[-27  11 -35   8 -42  66  12  61 -54 -35  15 -22 -45  39  45 -38  43  34
  27] : (192)
[-27  11 -35   8 -20  26  12  61 -54  11 -91   3   4 -20 -48   0 -10 -15
 -55] : (51)
[ -9 -64 -40 -20 -43  66  32  -6  25  36   0   9  23 -71  54   7  29   1
   9] : (140)
(192)?	[-27  11 -35   8 -42  66  12  61 -54 -35  15 -22 -45  39  45 -38  43  34
  27]
tail: [-43  66]	[ 32  -6  25  36   0   9  23 -71  54   7  29   1   9]
size: [-27  11 -35   8 -20  26  12  61 -54  11 -91   3   4 -20 -48   0 -10]	17

[-39 -46 -19 -20  80 -21] -> (140)
[-40  -2 -33  -3 -22 -32] -> (199)
[ -6 -43 -14 -13 -73  -2] -> (25)
[-24 -76 -20 -26  60 -11] -> (29)
[ 20 -77   2 -21 -47  15] -> (19)
[-42  32 -26  11  24 -10] -> (208)
[-40  35 -24   6 -26 -40] -> (48)
[ -4  94  -6  41 -34 -21] -> (28)
[-29  32 -25  11 -46 -31] -> (51)
[-36 -22 -22  -4  69 -13] -> (118)
[ -4   9 -23  16 -88  -1] -> (192)
[-45 -34 -26 -21  -5 -28] -> (190)
tail: [-39 -46]	[-19 -20  80 -21]
size: [-40  35 -24   6 -26 -40]	6
size: [ -6 -43 -14 -13 -73]	5
tail: [ 32 -25  11]	[-46 -31]

[  0   0   0   0   0   0   0   0   0   0   0   0   0   0   0   0   0   0
   0   0   0   0   0   0   0   0   0   0   0   0   0   0   0   0   0 -13
   0   0   0   0   0   0 -24   0   0   0] = (192)
[-47  28  17   5 -52   9   4 -21  21  -7 -18  22  -1   1 -30  -7   4 -56
  -4  -8 -23 -15 -33 -30 -37 -10  11 -16  -5  68  -4 -21 -12  35 -61   7
  84 -15 -26  39  29  25 -24 -33 -28  10] = (25)
[ 16 -21  23  19  47  20  14   0  17 -24  26  17  -4 -37 -26  25 -27 -19
  -8 -11  10   8 -42 -17  36 -15 -55 -14  -8  14 -15   0 -28 -13  30 -20
  22   8  17 -13  34 -17 -24  -3 -10  18] = (199)
[-51 -29   2  35  49 -27 -13 -12  41 -45 -53  -4  -1  17  32 -28   0  10
 -20  -1 -48  44 -17  29  59  59   0   8 -30 -27 -42 -12   7  48 -37  27
   2  -2  49 -33   4   7 -24  10 -24  -9] = (118)
[  0   0   0   0   0   0   0   0   0   0   0   0   0   0   0   0   0   0
   0   0   0   0   0   0   0   0   0   0   0   0   0   0   0   0   0 -12
   0   0   0   0   0   0 -24   0   0   0] = (48)
[  5   7  -5   2   8   6   5   1   6  -1  -4  16  11   3  -8 -13  -5  16
   4  10   3   9   8   3   0  -4   1  -8  -2  16   7   1   4  -4  -5 -15
  -5   6  -1  -2   5  -1 -24  -3  -5  -7] = (190)
[ 10 -23  16   4  47  19   6  21   2 -45   7   9  33 -19 -28   9  -2 -12
  11 -27  24  -2 -31 -27   6  18 -18  28   4  20  -7  21   7  -7   7 -32
  26  -1  49 -10  -1 -20 -24   6 -20  25] = (140)
[  2  -7   5  -8 -10  -6  -4  -1   0  -6  16 -13  -4  -6   0   7  -1 -15
   2   6 -13  -8  -6  -4   0   7   2   6   0 -14  -4  -1  -1  -1  -2  -2
  -1  -2  -2  -1  -8   0 -24   1  -3   7] = (19)
[ 15 -19  22  21  56  24  18   8  12 -36  12  18  12 -27 -26  26 -17  -9
  -5 -15  28   6 -44 -16  29  -7 -50   0  -4  26 -11   8 -19 -12  23 -36
  28  10  34  -4  29 -24 -24   2 -16  14] = (51)
[ -4   0  -8  -2  10   8  -7   1   0  18  -7  19   3  -6 -11 -27  -6   2
   5 -24  -7  14  15 -14  -4  -5   6 -10  -3   6   1   1   7   0   9  -7
  -4  -9  -2 -23   3   9 -24  -8   8  11] = (28)
[ -3   6  -1   9   6   3   7   0  -2   0 -16   3   1  10   7   7   7  13
  -6   0  18   1  -2  10   2  -5  -5   0   2  10   3   0  -2   1   0 -28
   4   5   4  12   7  -4 -24   3   1 -11] = (29)
[-51 -29   2  34  48 -27 -13 -12  41 -44 -52  -4   0  17  32 -28   0  10
 -20  -1 -47  44 -17  29  59  59   0   8 -30 -27 -42 -12   7  48 -37  27
   2  -9 -30 -34   4   7 -24  10 -24  -9] = (208)
tail: [-1 49]	[-10  -1 -20 -24   6 -20  25]
asked: [ 15 -19  22  21  56  24  18   8  12 -36  12  18  12 -27 -26  26 -17  -9
  -5 -15  28   6 -44 -16  29  -7 -50   0  -4  26 -11   8 -19 -12  23 -36
  28  10  34  -4  29 -24 -24   2 -16  14]	(51)
(28)?	[ -4   0  -8  -2  10   8  -7   1   0  18  -7  19   3  -6 -11 -27  -6   2
   5 -24  -7  14  15 -14  -4  -5   6 -10  -3   6   1   1   7   0   9  -7
  -4  -9  -2 -23   3   9 -24  -8   8  11]
size: [ 15 -19  22  21  56  24  18   8  12 -36  12  18  12 -27 -26  26 -17  -9
  -5 -15  28   6 -44 -16  29  -7 -50   0  -4  26 -11   8 -19 -12  23 -36
  28  10]	38
tail: [-23 -15]	[-33 -30 -37 -10  11 -16  -5  68  -4 -21 -12  35 -61   7  84 -15 -26  39
  29  25 -24 -33 -28  10]

[-68 -46  -3  -1 -17 -22] = (118)
[-28 -10  -2  32 -29  -2] = (48)
[  6  50  -2   6 -18 -17] = (208)
[-31 -31  -1 -37  29 -26] = (140)
[-36 -59  -3 -21 -43 -21] = (190)
[-68 -46  -3 -10 -46 -23] = (192)
[ 42 -21  -2 -33 -69 -27] = (51)
[ 83   4  -1 -23   0 -13] = (25)
[-68 -46  -3  -1 -38 -22] = (199)
(190)?	[-36 -59  -3 -21 -43 -21]
(199)?	[-68 -46  -3  -1 -38 -22]
again (208): 	[6]

[ 10  -2   7 -68 -48  10   0   9  31 -13 -55  21   0   0   0  48 -72   7
  -5  30  18   0] : (29)
[  0  17 -20  -8  -9 -39  25 -37  -1 -32  23  12  37  16 -71   3  23  -4
  23  30  16  11] : (140)
[ 10  -3   3  45  15  -4 -82 -37  15  33   4  -4  15 -19  33 -34 -39 -48
  83  27 -23   6] : (192)
[  9  10  37  17  20   6 -21  -7 -15  11  -5 -10   7 -26   0 -34  -8 -39
  51  30  17  -3] : (25)
tail: [30 16]	[11]
(25)?	[  9  10  37  17  20   6 -21  -7 -15  11  -5 -10   7 -26   0 -34  -8 -39
  51  30  17  -3]
count (140): [23]	3

[-31 -16 -36  35  21  50 -12  54 -24 -17  35  35  49   3] = (51)
[-32 -13 -55  -2   4  12 -49   8 -10 -47 -55  34  28 -35] = (190)
[  1 -59 -23   5  29  44  11  20 -35 -10  11  41  50   8] = (118)
[ 60 -38   8  33 -45  14  31 -16 -32 -34  64  -3 -13 -17] = (208)
[ 13 -74 -33 -42  23   9  -9 -34 -30 -27 -18 -19  33 -19] = (29)
[ 14  37  31 -27 -21 -51   0 -42  28  18 -49 -38 -50  -4] = (28)
[-23 -36 -57  -8  11  19 -40   3 -20 -48 -39  43  37 -32] = (48)
[-33  39   2 -43  17 -38 -30 -19   5  20 -85 -13 -16   0] = (140)
[ 63 -15  43  -6 -33 -23  42 -45  21   8  36 -28 -40   1] = (25)
count (29): [-33]	1
(140)?	[-33  39   2 -43  17 -38 -30 -19   5  20 -85 -13 -16   0]
size: [ 60 -38   8  33 -45  14]	6
again (118): 	[11]

[-15 -21 -71 -54 -50 -30 -33 -25 -19 -14 -11] = (51)
[-15 -21 -71 -54 -50 -30  -6  13  20  19  14] = (208)
[ 24  36  47  27  11 -11 -30 -37 -37 -27 -14] = (28)
[  0   6 -23 -23 -25 -24 -19 -12 -14 -12  -9] = (118)
[  1  12  10  -5 -27 -47 -52 -47 -33 -21 -17] = (48)
[  3  13   6  -8 -42 -79 -25 -41 -47 -38 -20] = (29)
[ -1   1 -24 -24 -36 -39 -33 -25 -19 -14 -19] = (25)
[  6  -9 -20 -13 -13 -16 -26 -41 -53 -56 -47] = (192)
size: [  1  12  10  -5 -27 -47 -52 -47 -33 -21]	10
size: [  0   6 -23]	3
(48)?	[  1  12  10  -5 -27 -47 -52 -47 -33 -21 -17]

[ -8  -8  36   5  22 -49 -49   0  10 -42 -22 -19  51  -3 -23 -10  -5  21
 -49   0   8 -71] -> (208)
[  8   9 -11  10  -2  16   9 -16 -10 -15  -7 -20  51  -3 -23 -10  -6   2
 -21  -1  19 -12] -> (25)
[  9 -14 -21  18  -4   3 -33  -4  -7 -16   1  -3   5  27  28  26 -13   9
  39  -5 -11  46] -> (190)
(208)?	[ -8  -8  36   5  22 -49 -49   0  10 -42 -22 -19  51  -3 -23 -10  -5  21
 -49   0   8 -71]
asked: [  9 -14 -21  18  -4   3 -33  -4  -7 -16   1  -3   5  27  28  26 -13   9
  39  -5 -11  46]	(190)
tail: [-10  -5]	[ 21 -49   0   8 -71]
tail: [-19  51  -3 -23 -10]	[ -5  21 -49   0   8 -71]
size: [  8   9 -11  10  -2  16   9 -16 -10 -15  -7 -20  51  -3 -23 -10  -6   2]	18

[-23 -24 -11 -26 -30  39 -41] -> (199)
[-23 -25 -11 -11 -30  39  34] -> (192)
[-23 -25 -23 -25 -30  39  34] -> (28)
[  8  16 -14   4   0   4  -5] -> (51)
[  8 -13 -14 -13 -13  -9 -13] -> (140)
tail: [-13 -14]	[-13 -13  -9 -13]
size: [-23 -24 -11 -26 -30  39 -41]	7
count (28): [-24]	0
count (192): [-11]	2
tail: [-25 -30  39]	[34]
count (140): [-13]	4
(140)?	[  8 -13 -14 -13 -13  -9 -13]

[-49   8 -30  95] : (25)
[-32  19 -15  42] : (208)
[ 15 -33 -64  41] : (118)
[-62  20 -15 -10] : (140)
[-32  42 -32  42] : (28)
[13 14 12 14] : (190)
[-37  26 -20  80] : (51)
[-37  21 -20  80] : (192)
[41 41 31 48] : (48)
count (28): [-32]	2
(192)?	[-37  21 -20  80]
count (190): [15]	0
(25)?	[-49   8 -30  95]
tail: [ 20 -15]	[-10]
again (48): 	[41]
(51)?	[-37  26 -20  80]

[-26 -17   9 -37   4  38 -50  23  22  30  10 -33 -20 -73] = (48)
[-28   9  -9  -5   3   5 -21  28  -5  -3  -7  -8   1  -9] = (140)
[-26 -17   9 -37 -10  38 -50  23  22  30  10 -33 -20 -73] = (51)
[-18 -39  18 -47  10  47 -33   8  19  21  17 -16  -4 -42] = (192)
[-18 -39  18 -47  10  47 -33   8  21  24   9 -13 -25 -40] = (208)
[-18  -7   8 -27 -17  31 -51  19  26  36  15  -7 -18 -91] = (199)
[-18 -39  18 -47   9  47 -33   9   9  24  10 -14 -25 -40] = (28)
[-18 -39  18 -48  10  47 -33   8  22  24  10 -13 -25 -40] = (19)
size: [-18 -39  18 -47   9  47]	6
again (28): 	[9]
count (28): [-19]	0
size: [-26 -17   9 -37   4]	5

[ 10 -29 -20   8 -11   6   3  20] -> (48)
[ -7   5  15  -8   6  -2 -11   5] -> (140)
[23  7 -5 14 -5 12 13 -9] -> (118)
[ 17  24  -7   2 -31  -1  22  24] -> (190)
[ -5   4  20  -7  -4  -1 -17  -4] -> (192)
[-25  33  -2  11  43   5   3  21] -> (208)
[ -5  -1  17  -2   6  -9 -11  -7] -> (25)
[  0  12   3 -54   4 -33   6  35] -> (51)
[ 10 -29 -20   8 -11   6   3  22] -> (199)
[-4 10 20 -8  3  4 -4 -4] -> (29)
[ -7   7  23  -2  -1 -10 -10  -4] -> (28)
[ -9 -13 -30  -8   5  -2 -11 -30] -> (19)
tail: [ 4 20]	[ -7  -4  -1 -17  -4]
count (140): [6]	1
tail: [ -8   6  -2 -11]	[5]

[ 27  53  25  -2  29  23   6  76 -13 -40  53  26  10  -3  27  41  -9 -21
 -20   9   6   5  17  42 -21  39  -7  15 -47 -21 -46] = (208)
[-33  26  12 -54 -24   3  31  78 -37 -24 -23 -32  49  47 -27 -13 -53   4
 -19   0 -28   9  24  64 -15 -30  -5   9 -31 -20  34] = (140)
[  7   9 -10  15 -38 -31  29  28 -18 -22  -1 -23 -30  12  32   3 -53  -5
  -5   4 -34  10   5  -3 -23   2 -22  23   3  -6 -33] = (48)
[-17 -34  -5  -8  22   8 -29 -71  28  39 -21  12  10 -14 -51 -25  52  10
  20 -11  27 -14 -16 -29  29 -21  23 -33  20  23  46] = (19)
[-24   1  15 -43  46  16 -23 -26  21  17  -2  23  35   0 -44 -27  43  -8
  17 -18  30 -17  -5   7  16 -25  30 -49 -27  24  55] = (25)
[ -6  37  10 -30  26 -49  15   2  18 -26  29  18 -30   9 -36 -35 -24 -46
  31 -32  -7 -17  -4 -12 -30 -23   8 -52 -61  48  -1] = (51)
[  9   1  -2  14 -14   9   5  19 -12  -5   0  -7   1   0  24  18  -9   8
 -13  12  -7   9   5   9  -2  14 -10  24  11 -19 -17] = (192)
[-33  26  12 -54 -24   3  31  78 -37 -24 -23 -32  49  47  55 -13 -53   4
 -19   0 -28   9  24  64 -15 -30  -5   9 -31 -20  34] = (190)
(192)?	[  9   1  -2  14 -14   9   5  19 -12  -5   0  -7   1   0  24  18  -9   8
 -13  12  -7   9   5   9  -2  14 -10  24  11 -19 -17]
size: [-33  26  12 -54 -24   3  31  78]	8
(25)?	[-24   1  15 -43  46  16 -23 -26  21  17  -2  23  35   0 -44 -27  43  -8
  17 -18  30 -17  -5   7  16 -25  30 -49 -27  24  55]

